Below are the code and all the weights of a small trained network. Each question names an input and a class and asks about switching units off, where a switched-off unit gives its printed mean instead of its output.

import numpy as np


def w(rows, s, z=0):
    codes = np.array(rows[::2]) - 128.0
    scale = np.full(codes.shape[1], s)
    scale[-1] = z or s
    return codes * scale


def norm(h):
    return h / np.sqrt((h * h).mean(-1, keepdims=True) + 1e-5)


def f(y):
    return y / 2 * (1 + np.tanh(0.7978845608 * (y + 0.044715 * y**3)))


def log_softmax(a):
    a = a - a.max(-1, keepdims=True)
    return a - np.log(np.exp(a).sum(-1, keepdims=True))


def net(x, mask):
    res = np.array(x, float).reshape(1, 2) / 4 @ E
    u = 0
    for l in range(2):
        y = f(norm(res) @ A[l][:, :-1].T + A[l][:, -1])
        res = res + np.where(mask[u : u + 4], y, B[l][:, -1]) @ B[l][:, :-1]
        u += 4
    return log_softmax(norm(res)[-1] @ U[:, :-1].T + U[:, -1])


A, B = {}, {}
E = w([
[180,219,226,5],'x0',
[109,251,60,135],'x1',
],0.0015)
A[0] = w([
[68,200,71,155,98],'0.n0',
[79,95,46,198,7],'0.n1',
[106,2,219,149,139],'0.n2',
[93,156,77,92,174],'0.n3',
],0.0041,0.002)
B[0] = w([
[254,125,85,153,190],'0.n0',
[76,201,209,67,175],'0.n1',
[185,237,54,155,254],'0.n2',
[168,35,213,133,182],'0.n3',
],0.0039,0.0017)
A[1] = w([
[90,187,159,107,250],'1.n0',
[74,75,82,235,69],'1.n1',
[101,94,181,156,178],'1.n2',
[194,3,156,144,99],'1.n3',
],0.0046,0.0026)
B[1] = w([
[33,115,83,231,252],'1.n0',
[156,155,237,16,212],'1.n1',
[68,255,79,187,126],'1.n2',
[89,227,7,239,113],'1.n3',
],0.0035,0.0018)
U = w([
[47,169,241,106,182],'0',
[255,161,95,153,173],'1',
[88,135,71,209,182],'2',
[120,44,119,100,33],'3',
[124,13,120,99,39],'4',
[121,40,119,111,41],'5',
[109,49,90,78,2],'6',
],0.0099,0.0059)

Each question gives the input, the list of numbers given to net, and the class t.
The units are the neurons (one row each of A and B). Each row of codes is followed by its name. A weight is (code - 128) times the scale printed after its matrix; where a second scale follows, it is the last column's (A, B and U).
mask holds one flag per neuron, layer by layer. A switched-off neuron (its flag False) gives its mean, the last column of its row in B, instead of its output. The means were averaged over made-up inputs and are rounded, as every weight is.
A unit's drop is (log p(t) with every unit on - log p(t) with that unit switched off) / (log p(t) with every unit on - log p(t) with every unit switched off).
The circuit of an input: a set's keep is (log p(t) with only the set's units on - log p(t) with every unit switched off) / (log p(t) with every unit on - log p(t) with every unit switched off). Starting from all 8 units, units are removed one at a time, each time the one whose removal leaves the highest keep (on an exact tie, the one counted first), for as long as the keep stays at least 0.8.
circuit, biggest first: the units of the circuit, biggest drop first
top k neurons: the k neurons with the biggest drops, biggest first
top k neurons in layer l: the k neurons of layer l with the biggest drops, biggest first
input [2,-2], class 2: top 3 neurons	[1.n1, 0.n0, 1.n0]
input [5,-6], class 1: top neuron	[0.n1]
input [0,-3], class 2: top 3 neurons	[0.n2, 1.n1, 0.n0]
input [-6,-7], class 1: top 3 neurons	[0.n2, 1.n0, 1.n1]
input [-5,-5], class 0: circuit, biggest first	[0.n0, 1.n1, 0.n1]
input [-8,-3], class 0: circuit, biggest first	[0.n1, 1.n1]
input [-8,6], class 0: top 3 neurons	[0.n1, 1.n1, 0.n2]
input [-4,-2], class 0: top 2 neurons	[1.n1, 0.n1]
input [-7,-7], class 0: circuit, biggest first	[0.n0, 0.n1, 1.n1, 1.n2]
input [3,-3], class 2: circuit, biggest first	[1.n1, 1.n0, 0.n0, 0.n3]
input [-6,1], class 0: circuit, biggest first	[0.n1, 1.n1]
input [-6,8], class 1: top 2 neurons	[0.n0, 1.n1]
input [-4,2], class 0: circuit, biggest first	[0.n2, 1.n1]
input [-5,-4], class 0: top 2 neurons in layer 0	[0.n0, 0.n1]
input [-2,-8], class 1: top 2 neurons	[0.n2, 1.n0]
input [2,-1], class 2: top neuron	[1.n0]
input [1,2], class 2: top 4 neurons	[1.n3, 0.n2, 0.n3, 1.n1]
input [-5,-1], class 0: circuit, biggest first	[1.n1, 0.n1]
input [-8,5], class 0: circuit, biggest first	[0.n1, 1.n1, 0.n2]
input [-8,0], class 0: circuit, biggest first	[0.n1, 1.n1]
input [-5,-3], class 0: top 2 neurons in layer 0	[0.n1, 0.n0]
input [-3,5], class 1: top 2 neurons	[0.n0, 1.n0]
input [3,-2], class 2: top neuron in layer 1	[1.n0]
input [-1,-5], class 1: top 2 neurons in layer 0	[0.n2, 0.n1]
input [1,-2], class 2: top 2 neurons in layer 1	[1.n1, 1.n0]
input [3,0], class 2: top 3 neurons	[1.n1, 0.n1, 1.n0]
